Below are the code and all the weights of a small trained network. Each question names an input and a class and asks about switching units off, where a switched-off unit gives its printed mean instead of its output.

import numpy as np


def w(rows, s, z=0):
    codes = np.array(rows[::2]) - 128.0
    scale = np.full(codes.shape[1], s)
    scale[-1] = z or s
    return codes * scale


def norm(h):
    return h / np.sqrt((h * h).mean(-1, keepdims=True) + 1e-5)


def f(y):
    return np.maximum(y, 0)


def log_softmax(a):
    a = a - a.max(-1, keepdims=True)
    return a - np.log(np.exp(a).sum(-1, keepdims=True))


def net(x, mask):
    res = np.array(x, float).reshape(1, 5) / 4 @ E
    u = 0
    for l in range(2):
        y = f(norm(res) @ A[l][:, :-1].T + A[l][:, -1])
        res = res + np.where(mask[u : u + 5], y, B[l][:, -1]) @ B[l][:, :-1]
        u += 5
    return log_softmax(norm(res)[-1] @ U[:, :-1].T + U[:, -1])


A, B = {}, {}
E = w([
[219,92,48,205],'x0',
[107,168,219,254],'x1',
[221,20,251,67],'x2',
[126,130,131,127],'x3',
[127,128,129,130],'x4',
],0.0026)
A[0] = w([
[98,181,112,245,66],'L0N0',
[156,134,2,133,1],'L0N1',
[8,200,218,167,29],'L0N2',
[98,81,84,48,70],'L0N3',
[139,111,80,53,169],'L0N4',
],0.0053,0.0061)
B[0] = w([
[165,192,64,125,193],'L0N0',
[79,85,30,170,150],'L0N1',
[92,254,120,115,183],'L0N2',
[116,192,162,146,164],'L0N3',
[127,55,87,122,252],'L0N4',
],0.0071,0.003)
A[1] = w([
[155,106,60,41,12],'L1N0',
[2,193,68,69,51],'L1N1',
[47,134,246,139,69],'L1N2',
[220,130,200,194,3],'L1N3',
[120,75,220,32,17],'L1N4',
],0.0063,0.0038)
B[1] = w([
[127,184,198,170,188],'L1N0',
[93,32,207,124,252],'L1N1',
[254,162,115,147,193],'L1N2',
[35,60,194,158,177],'L1N3',
[115,210,63,99,203],'L1N4',
],0.0084,0.003)
U = w([
[55,26,199,150,253],'0',
[104,72,15,147,116],'1',
[148,180,114,25,186],'2',
[243,26,108,92,34],'3',
[44,236,191,152,61],'4',
[161,203,75,229,114],'5',
[253,202,214,143,97],'6',
],0.019,0.0052)

Each question gives the input, the list of numbers given to net, and the class t.
The units are the neurons (one row each of A and B). Each row of codes is followed by its name. A weight is (code - 128) times the scale printed after its matrix; where a second scale follows, it is the last column's (A, B and U).
mask holds one flag per neuron, layer by layer. A switched-off neuron (its flag False) gives its mean, the last column of its row in B, instead of its output. The means were averaged over made-up inputs and are rounded, as every weight is.
A unit's drop is (log p(t) with every unit on - log p(t) with that unit switched off) / (log p(t) with every unit on - log p(t) with every unit switched off).
The circuit of an input: a set's keep is (log p(t) with only the set's units on - log p(t) with every unit switched off) / (log p(t) with every unit on - log p(t) with every unit switched off). Starting from all 10 units, units are removed one at a time, each time the one whose removal leaves the highest keep (on an exact tie, the one counted first), for as long as the keep stays at least 0.8.
units of the circuit, in order: the units of the circuit, biggest drop first
top k neurons: the k neurons with the biggest drops, biggest first
top k neurons in layer l: the k neurons of layer l with the biggest drops, biggest first
drop of u: that unit's drop, to one decimal
input [-3,-7,-5,8,8], class 0: top neuron in layer 1 => [L1N1]
input [-1,-6,0,4,0], class 0: top 3 neurons => [L0N3; L1N0; L1N2]
input [3,0,-4,0,3], class 1: units of the circuit, in order => [L1N0; L1N2]
input [-8,-2,1,4,-4], class 2: top 3 neurons => [L1N4; L1N2; L0N0]
input [0,3,7,8,-1], class 6: top 4 neurons => [L1N2; L1N1; L1N4; L0N4]
input [-2,4,7,2,-1], class 6: top 3 neurons => [L1N2; L1N4; L1N1]
input [0,-3,-1,-3,5], class 0: top 2 neurons => [L0N3; L1N4]
input [-4,-6,8,-5,-7], class 2: top 2 neurons in layer 1 => [L1N4; L1N1]
input [5,5,2,-3,7], class 0: drop of L1N3 => 1.9
input [-1,-2,-5,-1,-3], class 0: drop of L1N1 => 0.5
input [3,-1,-6,-6,6], class 1: drop of L1N1 => 0.1
input [-6,0,7,1,0], class 2: top 2 neurons in layer 1 => [L1N4; L1N0]
